Here is a tiny trained network, its code and every weight. The questions are about switching its units off for an input and a class, where a switched-off unit gives its printed mean instead of its output.

import numpy as np


def w(rows, s, z=0):
    codes = np.array(rows[::2]) - 128.0
    scale = np.full(codes.shape[1], s)
    scale[-1] = z or s
    return codes * scale


def f(y):
    return np.maximum(y, 0)


def log_softmax(a):
    a = a - a.max(-1, keepdims=True)
    return a - np.log(np.exp(a).sum(-1, keepdims=True))


def net(x, mask):
    res = np.array(x, float).reshape(1, 5) / 4 @ E
    y = f(res @ A[0][:, :-1].T + A[0][:, -1])
    res = res + np.where(mask, y, B[0][:, -1]) @ B[0][:, :-1]
    return log_softmax(res[-1] @ U[:, :-1].T + U[:, -1])


A, B = {}, {}
E = w([
[24,186,136,245,58,16,192,74,91,126],'x0',
[171,91,252,220,68,153,162,154,196,198],'x1',
[139,128,130,135,135,111,115,131,131,123],'x2',
[167,40,217,44,86,4,190,74,134,75],'x3',
[161,97,87,113,179,95,87,23,60,254],'x4',
],0.0074)
A[0] = w([
[209,127,194,178,91,115,194,135,174,230,165],'N0',
[209,51,150,48,217,167,102,137,174,106,85],'N1',
[75,174,153,118,71,125,209,164,163,2,135],'N2',
[129,115,148,163,84,158,133,132,211,155,204],'N3',
[134,156,137,85,160,205,68,183,145,152,137],'N4',
[123,85,100,162,115,153,144,40,96,183,91],'N5',
[115,82,141,127,169,113,124,31,108,175,99],'N6',
[129,158,107,168,117,138,143,198,154,43,31],'N7',
[119,143,86,130,180,97,128,64,93,219,104],'N8',
[113,198,98,202,144,145,150,111,116,141,112],'N9',
[88,170,139,214,90,35,186,57,56,83,86],'N10',
[107,170,35,71,192,66,133,87,78,31,163],'N11',
[184,83,121,161,128,129,137,69,86,179,254],'N12',
[143,41,179,59,124,49,218,41,149,65,70],'N13',
],0.0076,0.0048)
B[0] = w([
[74,191,92,83,106,138,93,145,222,181,213],'N0',
[199,135,135,156,21,129,164,128,34,178,227],'N1',
[254,152,171,123,144,198,78,184,144,96,229],'N2',
[112,115,85,74,152,103,95,137,190,134,198],'N3',
[199,93,92,205,90,118,171,118,111,140,201],'N4',
[143,170,158,112,188,210,65,186,106,111,173],'N5',
[223,207,204,86,120,183,130,138,111,61,179],'N6',
[147,124,228,126,177,248,97,111,106,106,173],'N7',
[210,174,211,137,142,181,152,142,143,54,200],'N8',
[177,84,45,194,118,151,180,50,92,147,190],'N9',
[193,99,146,101,39,133,189,141,77,179,230],'N10',
[62,144,96,61,90,169,119,160,233,184,247],'N11',
[158,165,146,97,168,100,118,203,142,87,203],'N12',
[154,33,55,208,227,177,180,31,190,132,228],'N13',
],0.007,0.011)
U = w([
[166,151,204,110,161,159,107,141,113,75,54],'0',
[158,111,134,135,34,125,160,122,70,161,65],'1',
[140,99,81,198,206,153,144,78,133,135,134],'2',
[146,139,126,115,128,118,127,142,132,114,253],'3',
[112,148,115,64,106,136,108,133,173,155,78],'4',
[119,125,140,119,145,97,118,145,108,99,186],'5',
[3,80,200,151,169,75,70,71,58,74,34],'6',
[52,91,164,154,161,33,68,88,34,61,29],'7',
],0.015,0.011)

Each question gives the input, the list of numbers given to net, and the class t.
The units are the neurons (one row each of A and B). Each row of codes is followed by its name. A weight is (code - 128) times the scale printed after its matrix; where a second scale follows, it is the last column's (A, B and U).
mask holds one flag per neuron, in row order. A switched-off neuron (its flag False) gives its mean, the last column of its row in B, instead of its output. The means were averaged over made-up inputs and are rounded, as every weight is.
A unit's drop is (log p(t) with every unit on - log p(t) with that unit switched off) / (log p(t) with every unit on - log p(t) with every unit switched off).
The circuit of an input: a set's keep is (log p(t) with only the set's units on - log p(t) with every unit switched off) / (log p(t) with every unit on - log p(t) with every unit switched off). Starting from the 12 units with the biggest drops (on a tie, the unit counted first), units are removed one at a time, each time the one whose removal leaves the highest keep (on an exact tie, the one counted first), for as long as the keep stays at least 0.8.
circuit, biggest first: the units of the circuit, biggest drop first
most important unit: the unit with the biggest drop
top k neurons: the k neurons with the biggest drops, biggest first
drop of u: that unit's drop, to one decimal
input [6,8,4,-3,-4], class 4: most important unit	N0
input [-7,2,3,-7,-6], class 1: circuit, biggest first	N4, N1
input [-7,8,-2,5,-5], class 4: top 3 neurons	N0, N3, N10
input [6,-7,0,-1,-6], class 4: top 4 neurons	N11, N1, N8, N4
input [-7,3,0,1,6], class 1: top 4 neurons	N1, N2, N4, N7
input [-6,-2,-2,-5,4], class 1: circuit, biggest first	N1, N4
input [-5,-8,-2,-5,-3], class 4: top 2 neurons	N11, N13
input [1,-3,-4,1,-8], class 0: top 2 neurons	N2, N7
input [1,4,3,-3,4], class 0: top 2 neurons	N11, N13
input [2,3,-7,6,7], class 0: top 2 neurons	N6, N12
input [2,-5,1,-1,-8], class 0: top 2 neurons	N2, N7
input [-4,-1,-4,7,2], class 2: top 2 neurons	N13, N10
input [-5,-3,-6,-8,-4], class 2: top 2 neurons	N10, N4
input [-1,4,0,-6,-4], class 2: most important unit	N11
input [5,7,-5,0,-1], class 4: top 4 neurons	N0, N1, N3, N4
input [-7,7,-3,1,1], class 1: top 2 neurons	N1, N11
input [-3,8,-8,0,8], class 0: drop of N5	0.2
input [7,8,6,-3,-2], class 4: drop of N9	-0.2
input [0,-7,2,-1,-2], class 4: drop of N11	0.7
input [0,-1,-1,7,8], class 0: circuit, biggest first	N6
